Below is a small trained network, with its code and all its weights. Each question gives an input and a class and asks what happens when units are switched off, that is, made to give their printed mean instead of their output.

import numpy as np


def w(rows, s, z=0):
    codes = np.array(rows[::2]) - 128.0
    scale = np.full(codes.shape[1], s)
    scale[-1] = z or s
    return codes * scale


def f(y):
    return np.maximum(y, 0)


def log_softmax(a):
    a = a - a.max(-1, keepdims=True)
    return a - np.log(np.exp(a).sum(-1, keepdims=True))


def net(x, mask):
    res = np.array(x, float).reshape(1, 4) / 4 @ E
    y = f(res @ A[0][:, :-1].T + A[0][:, -1])
    res = res + np.where(mask, y, B[0][:, -1]) @ B[0][:, :-1]
    return log_softmax(res[-1] @ U[:, :-1].T + U[:, -1])


A, B = {}, {}
E = w([
[93,75,194,171,5],'x0',
[74,125,179,254,109],'x1',
[122,226,209,132,205],'x2',
[181,31,193,176,159],'x3',
],0.0077)
A[0] = w([
[156,88,139,110,194,131],'N0',
[133,147,110,133,135,54],'N1',
[151,101,178,111,116,121],'N2',
[110,84,118,255,195,110],'N3',
[99,108,180,200,76,79],'N4',
[112,100,161,201,94,152],'N5',
[111,114,124,199,160,96],'N6',
[146,154,120,85,140,39],'N7',
[143,139,121,154,127,112],'N8',
[124,183,99,127,151,113],'N9',
[150,118,149,121,117,116],'N10',
[130,164,109,127,138,119],'N11',
[129,123,82,106,118,58],'N12',
[140,80,148,105,112,158],'N13',
[125,97,208,210,173,146],'N14',
[151,110,118,132,145,119],'N15',
[157,178,220,113,231,97],'N16',
[134,136,130,144,146,72],'N17',
[140,87,64,102,100,153],'N18',
[124,153,138,119,110,90],'N19',
[123,139,101,106,117,95],'N20',
[143,161,165,127,201,130],'N21',
[140,149,164,108,157,82],'N22',
[112,113,160,152,130,32],'N23',
[122,103,93,135,146,80],'N24',
[175,86,124,121,184,93],'N25',
[137,63,124,110,192,84],'N26',
[125,144,110,110,109,53],'N27',
[109,195,85,119,166,129],'N28',
[104,169,126,141,167,173],'N29',
[128,105,156,112,129,106],'N30',
[164,82,122,122,178,100],'N31',
[134,107,105,147,138,102],'N32',
[126,141,137,123,115,96],'N33',
[143,132,130,76,84,48],'N34',
[125,188,109,109,145,80],'N35',
[128,143,166,148,133,184],'N36',
[122,167,103,133,135,86],'N37',
[111,183,152,142,171,133],'N38',
[100,114,121,186,167,100],'N39',
[123,127,127,124,127,87],'N40',
[154,71,129,142,222,102],'N41',
[143,106,105,119,97,103],'N42',
[119,123,161,161,93,3],'N43',
[129,141,112,103,106,14],'N44',
[137,142,130,117,129,92],'N45',
],0.017,0.0052)
B[0] = w([
[177,120,168,105,134,185],'N0',
[145,138,128,114,139,137],'N1',
[172,119,141,98,159,172],'N2',
[148,117,2,78,101,221],'N3',
[66,93,194,177,90,235],'N4',
[34,110,161,145,79,234],'N5',
[143,111,70,114,99,176],'N6',
[88,147,128,146,84,166],'N7',
[126,126,117,119,119,137],'N8',
[141,188,153,167,132,187],'N9',
[147,123,124,164,160,148],'N10',
[117,170,144,103,113,164],'N11',
[122,90,157,159,166,158],'N12',
[158,84,118,97,129,188],'N13',
[157,186,247,137,205,241],'N14',
[144,122,126,101,133,148],'N15',
[136,110,62,144,2,247],'N16',
[141,134,119,132,117,137],'N17',
[58,36,139,102,158,208],'N18',
[139,132,154,59,139,142],'N19',
[104,121,150,104,158,156],'N20',
[157,118,86,136,61,207],'N21',
[157,143,134,109,81,164],'N22',
[116,166,157,135,122,153],'N23',
[120,97,131,101,153,142],'N24',
[189,115,147,134,151,177],'N25',
[185,109,132,139,153,172],'N26',
[92,126,122,137,157,144],'N27',
[126,228,183,84,98,215],'N28',
[145,152,84,83,116,190],'N29',
[145,127,127,145,159,148],'N30',
[179,112,138,118,150,172],'N31',
[125,120,134,92,149,143],'N32',
[138,124,137,117,140,135],'N33',
[154,95,101,102,126,164],'N34',
[112,193,131,172,125,187],'N35',
[130,130,195,69,106,178],'N36',
[155,150,140,163,158,159],'N37',
[114,81,105,187,83,197],'N38',
[141,111,75,133,107,168],'N39',
[129,132,128,106,119,128],'N40',
[216,115,144,147,146,193],'N41',
[107,101,113,168,102,167],'N42',
[100,135,175,145,135,166],'N43',
[112,96,99,189,163,142],'N44',
[128,139,131,130,120,138],'N45',
],0.044,0.012)
U = w([
[86,135,207,144,120,213],'0',
[129,70,55,108,120,165],'1',
[183,167,95,183,152,2],'2',
[253,123,151,94,151,196],'3',
[139,247,156,121,167,151],'4',
[192,133,86,161,162,3],'5',
[179,201,96,134,29,118],'6',
],0.0071,0.0048)

Each question gives the input, the list of numbers given to net, and the class t.
The units are the neurons (one row each of A and B). Each row of codes is followed by its name. A weight is (code - 128) times the scale printed after its matrix; where a second scale follows, it is the last column's (A, B and U).
mask holds one flag per neuron, in row order. A switched-off neuron (its flag False) gives its mean, the last column of its row in B, instead of its output. The means were averaged over made-up inputs and are rounded, as every weight is.
A unit's drop is (log p(t) with every unit on - log p(t) with that unit switched off) / (log p(t) with every unit on - log p(t) with every unit switched off).
The circuit of an input: a set's keep is (log p(t) with only the set's units on - log p(t) with every unit switched off) / (log p(t) with every unit on - log p(t) with every unit switched off). Starting from the 12 units with the biggest drops (on a tie, the unit counted first), units are removed one at a time, each time the one whose removal leaves the highest keep (on an exact tie, the one counted first), for as long as the keep stays at least 0.8.
circuit, biggest first: the units of the circuit, biggest drop first
unit that matters most: the unit with the biggest drop
k most important neurons: the k neurons with the biggest drops, biggest first
drop when u is switched off: that unit's drop, to one decimal
input [-3,3,-8,5], class 1: 4 most important neurons	(N3 N18 N28 N5)
input [5,-1,3,8], class 0: unit that matters most	N5
input [-6,5,-3,-5], class 4: circuit, biggest first	(N16 N28)
input [-5,-5,1,3], class 3: 3 most important neurons	(N41 N25 N0)
input [-5,-6,5,8], class 3: 2 most important neurons	(N41 N25)
input [7,-2,-1,-8], class 1: 3 most important neurons	(N14 N28 N34)
input [4,-1,3,-2], class 0: 2 most important neurons	(N16 N3)
input [-2,2,-8,-5], class 1: 3 most important neurons	(N14 N4 N5)
input [-1,7,-1,3], class 0: 4 most important neurons	(N14 N16 N4 N5)
input [0,-5,-2,1], class 3: 3 most important neurons	(N16 N5 N3)
input [-6,-8,1,3], class 3: 3 most important neurons	(N25 N41 N0)
input [2,-8,-1,-2], class 1: 2 most important neurons	(N14 N4)
input [-5,-2,-1,-5], class 4: drop when N10 is switched off	0.0
input [-2,-8,6,8], class 3: drop when N41 is switched off	0.1
input [-3,-7,-5,-5], class 0: unit that matters most	N18
input [-6,-8,-3,-5], class 4: drop when N28 is switched off	0.2
